Here is a tiny trained network, its code and every weight. The questions are about switching its units off for an input and a class, where a switched-off unit gives its printed mean instead of its output.

import numpy as np


def w(rows, s, z=0):
    codes = np.array(rows[::2]) - 128.0
    scale = np.full(codes.shape[1], s)
    scale[-1] = z or s
    return codes * scale


def f(y):
    return np.maximum(y, 0)


def log_softmax(a):
    a = a - a.max(-1, keepdims=True)
    return a - np.log(np.exp(a).sum(-1, keepdims=True))


def net(x, mask):
    res = np.array(x, float).reshape(1, 2) / 4 @ E
    y = f(res @ A[0][:, :-1].T + A[0][:, -1])
    res = res + np.where(mask, y, B[0][:, -1]) @ B[0][:, :-1]
    return log_softmax(res[-1] @ U[:, :-1].T + U[:, -1])


A, B = {}, {}
E = w([
[1,240,129],'x0',
[39,64,42],'x1',
],0.0093)
A[0] = w([
[114,113,31,156],'N0',
[201,206,220,107],'N1',
[100,95,6,32],'N2',
[242,101,55,243],'N3',
[128,93,103,254],'N4',
[151,157,165,216],'N5',
[128,131,15,40],'N6',
[105,101,87,247],'N7',
[191,63,106,31],'N8',
[119,144,17,174],'N9',
[56,186,194,56],'N10',
[160,40,145,43],'N11',
[75,198,97,199],'N12',
[77,191,95,41],'N13',
[158,87,162,75],'N14',
[94,221,98,2],'N15',
[144,134,98,248],'N16',
],0.016,0.0086)
B[0] = w([
[193,131,48,190],'N0',
[210,118,24,227],'N1',
[208,56,64,181],'N2',
[163,107,199,248],'N3',
[146,215,206,203],'N4',
[183,195,88,197],'N5',
[213,75,84,155],'N6',
[206,204,135,206],'N7',
[70,7,173,178],'N8',
[221,129,65,191],'N9',
[173,44,142,193],'N10',
[98,22,162,175],'N11',
[117,96,228,229],'N12',
[98,46,183,178],'N13',
[157,76,72,157],'N14',
[130,35,121,173],'N15',
[165,182,205,196],'N16',
],0.013,0.015)
U = w([
[194,104,22,115],'0',
[65,9,250,96],'1',
[150,228,200,201],'2',
[41,188,106,2],'3',
],0.014,0.0087)

Each question gives the input, the list of numbers given to net, and the class t.
The units are the neurons (one row each of A and B). Each row of codes is followed by its name. A weight is (code - 128) times the scale printed after its matrix; where a second scale follows, it is the last column's (A, B and U).
mask holds one flag per neuron, in row order. A switched-off neuron (its flag False) gives its mean, the last column of its row in B, instead of its output. The means were averaged over made-up inputs and are rounded, as every weight is.
A unit's drop is (log p(t) with every unit on - log p(t) with that unit switched off) / (log p(t) with every unit on - log p(t) with every unit switched off).
The circuit of an input: a set's keep is (log p(t) with only the set's units on - log p(t) with every unit switched off) / (log p(t) with every unit on - log p(t) with every unit switched off). Starting from the 12 units with the biggest drops (on a tie, the unit counted first), units are removed one at a time, each time the one whose removal leaves the highest keep (on an exact tie, the one counted first), for as long as the keep stays at least 0.8.
units of the circuit, in order: the units of the circuit, biggest drop first
unit that matters most: the unit with the biggest drop
k most important neurons: the k neurons with the biggest drops, biggest first
drop of u: that unit's drop, to one decimal
input [2,-3], class 2: unit that matters most => N2
input [-2,3], class 2: 2 most important neurons => N1, N4
input [7,-7], class 0: 2 most important neurons => N1, N5
input [3,-3], class 2: 3 most important neurons => N2, N0, N9
input [3,3], class 2: units of the circuit, in order => N1, N8
input [3,-1], class 2: 2 most important neurons => N8, N11
input [4,2], class 1: 2 most important neurons => N1, N12
input [-6,5], class 1: 3 most important neurons => N8, N1, N11
input [-3,-1], class 2: 2 most important neurons => N12, N13
input [6,-6], class 0: 4 most important neurons => N1, N5, N3, N8
input [5,-5], class 0: 3 most important neurons => N1, N5, N3
input [-3,3], class 2: 2 most important neurons => N1, N4
input [-1,-3], class 2: 3 most important neurons => N2, N0, N9
input [7,-8], class 0: units of the circuit, in order => N1
input [2,-8], class 0: drop of N1 => 1.8
input [3,-7], class 0: drop of N1 => 1.2
input [5,-7], class 0: drop of N1 => 1.7
